Below is a small trained network, with its code and all its weights. Each question gives an input and a class and asks what happens when units are switched off, that is, made to give their printed mean instead of their output.

import numpy as np


def w(rows, s, z=0):
    codes = np.array(rows[::2]) - 128.0
    scale = np.full(codes.shape[1], s)
    scale[-1] = z or s
    return codes * scale


def norm(h):
    return h / np.sqrt((h * h).mean(-1, keepdims=True) + 1e-5)


def f(y):
    return y / 2 * (1 + np.tanh(0.7978845608 * (y + 0.044715 * y**3)))


def log_softmax(a):
    a = a - a.max(-1, keepdims=True)
    return a - np.log(np.exp(a).sum(-1, keepdims=True))


def net(x, mask):
    res = np.array(x, float).reshape(1, 7) / 4 @ E
    u = 0
    for l in range(3):
        y = f(norm(res) @ A[l][:, :-1].T + A[l][:, -1])
        res = res + np.where(mask[u : u + 6], y, B[l][:, -1]) @ B[l][:, :-1]
        u += 6
    return log_softmax(norm(res)[-1] @ U[:, :-1].T + U[:, -1])


A, B = {}, {}
E = w([
[21,50,172,183],'x0',
[126,129,123,128],'x1',
[83,205,24,184],'x2',
[128,131,119,126],'x3',
[101,233,254,104],'x4',
[129,123,135,128],'x5',
[173,141,142,224],'x6',
],0.0028)
A[0] = w([
[205,206,115,67,1],'0.n1',
[33,165,60,36,38],'0.n2',
[52,198,34,136,67],'0.n3',
[164,135,154,162,132],'0.n4',
[103,92,119,2,123],'0.n5',
[179,151,132,249,151],'0.n6',
],0.007,0.0024)
B[0] = w([
[189,114,48,157,215],'0.n1',
[194,24,227,171,204],'0.n2',
[187,111,248,76,240],'0.n3',
[180,130,138,122,152],'0.n4',
[221,44,157,210,254],'0.n5',
[187,3,227,94,246],'0.n6',
],0.0062,0.0018)
A[1] = w([
[195,49,151,152,103],'1.n1',
[154,213,189,180,199],'1.n2',
[38,149,143,159,255],'1.n3',
[103,204,191,61,35],'1.n4',
[2,97,161,181,162],'1.n5',
[156,23,10,174,27],'1.n6',
],0.0056,0.00098)
B[1] = w([
[109,152,253,111,254],'1.n1',
[98,63,147,37,174],'1.n2',
[151,171,33,145,131],'1.n3',
[148,100,100,14,141],'1.n4',
[125,144,34,211,168],'1.n5',
[90,238,161,15,217],'1.n6',
],0.0054,0.0038)
A[2] = w([
[254,202,155,122,137],'2.n1',
[78,170,110,53,60],'2.n2',
[184,198,138,30,216],'2.n3',
[159,142,181,172,2],'2.n4',
[113,142,222,122,173],'2.n5',
[126,104,199,42,168],'2.n6',
],0.0058,0.002)
B[2] = w([
[54,44,160,212,211],'2.n1',
[163,173,103,37,126],'2.n2',
[60,150,40,195,235],'2.n3',
[131,80,214,60,133],'2.n4',
[102,184,28,98,222],'2.n5',
[99,254,157,100,254],'2.n6',
],0.0053,0.0049)
U = w([
[61,240,65,37,139],'0',
[124,150,206,83,210],'1',
[222,21,255,93,1],'2',
[112,159,142,113,201],'3',
[149,57,32,200,155],'4',
[116,168,152,85,66],'5',
],0.0072,0.0024)

Each question gives the input, the list of numbers given to net, and the class t.
The units are the neurons (one row each of A and B). Each row of codes is followed by its name. A weight is (code - 128) times the scale printed after its matrix; where a second scale follows, it is the last column's (A, B and U).
mask holds one flag per neuron, layer by layer. A switched-off neuron (its flag False) gives its mean, the last column of its row in B, instead of its output. The means were averaged over made-up inputs and are rounded, as every weight is.
A unit's drop is (log p(t) with every unit on - log p(t) with that unit switched off) / (log p(t) with every unit on - log p(t) with every unit switched off).
The circuit of an input: a set's keep is (log p(t) with only the set's units on - log p(t) with every unit switched off) / (log p(t) with every unit on - log p(t) with every unit switched off). Starting from the 12 units with the biggest drops (on a tie, the unit counted first), units are removed one at a time, each time the one whose removal leaves the highest keep (on an exact tie, the one counted first), for as long as the keep stays at least 0.8.
units of the circuit, in order: the units of the circuit, biggest drop first
most important unit: the unit with the biggest drop
k most important neurons of layer l: the k neurons of layer l with the biggest drops, biggest first
drop when u is switched off: that unit's drop, to one decimal
input [-5,5,-2,-2,-4,-7,-7], class 2: most important unit => 0.n5
input [2,2,-3,-3,7,4,-4], class 0: 2 most important neurons of layer 0 => 0.n6, 0.n3
input [3,-6,8,1,-4,-3,4], class 1: units of the circuit, in order => 0.n3, 0.n6, 0.n5
input [1,7,8,-2,1,-4,-1], class 1: 3 most important neurons of layer 0 => 0.n3, 0.n2, 0.n5
input [-2,-6,8,-5,0,-2,-4], class 1: 2 most important neurons of layer 0 => 0.n2, 0.n3
input [1,5,-5,-5,8,0,6], class 0: units of the circuit, in order => 0.n5, 0.n2, 0.n3, 2.n5
input [-6,6,-3,-1,-1,-4,3], class 4: units of the circuit, in order => 2.n1, 0.n1
input [8,7,6,7,6,6,-4], class 4: 2 most important neurons of layer 1 => 1.n5, 1.n6
input [6,-7,6,-2,-6,2,8], class 2: 3 most important neurons of layer 0 => 0.n6, 0.n1, 0.n3
input [-4,8,1,-2,4,-2,5], class 2: 2 most important neurons of layer 2 => 2.n1, 2.n4
input [-7,-2,3,0,-1,-4,-3], class 4: units of the circuit, in order => 0.n1, 2.n1
input [4,8,-6,-2,-6,-2,6], class 0: 2 most important neurons of layer 2 => 2.n5, 2.n1
input [6,6,3,-1,5,-5,0], class 4: units of the circuit, in order => 1.n5, 1.n6
input [6,6,5,-6,-3,0,7], class 2: units of the circuit, in order => 0.n6
input [8,-6,5,5,2,7,-1], class 4: units of the circuit, in order => 1.n5, 2.n6
input [-1,1,-5,-4,7,7,7], class 0: 3 most important neurons of layer 0 => 0.n5, 0.n2, 0.n3
input [5,-5,-1,2,6,-5,5], class 0: 2 most important neurons of layer 1 => 1.n2, 1.n4
input [-4,3,2,-5,-4,-4,8], class 2: 2 most important neurons of layer 0 => 0.n6, 0.n4
input [-7,-3,-5,6,6,0,-6], class 4: 2 most important neurons of layer 2 => 2.n3, 2.n1
input [0,-5,7,6,0,6,-8], class 2: units of the circuit, in order => 0.n2
input [-1,3,-1,-2,6,0,-7], class 2: 2 most important neurons of layer 0 => 0.n5, 0.n2
input [2,6,8,3,-6,4,-6], class 1: drop when 0.n3 is switched off => 0.9
input [4,0,-3,-7,8,0,0], class 0: drop when 0.n5 is switched off => 0.0
input [-4,3,-2,-4,-7,6,7], class 0: drop when 1.n2 is switched off => -0.1
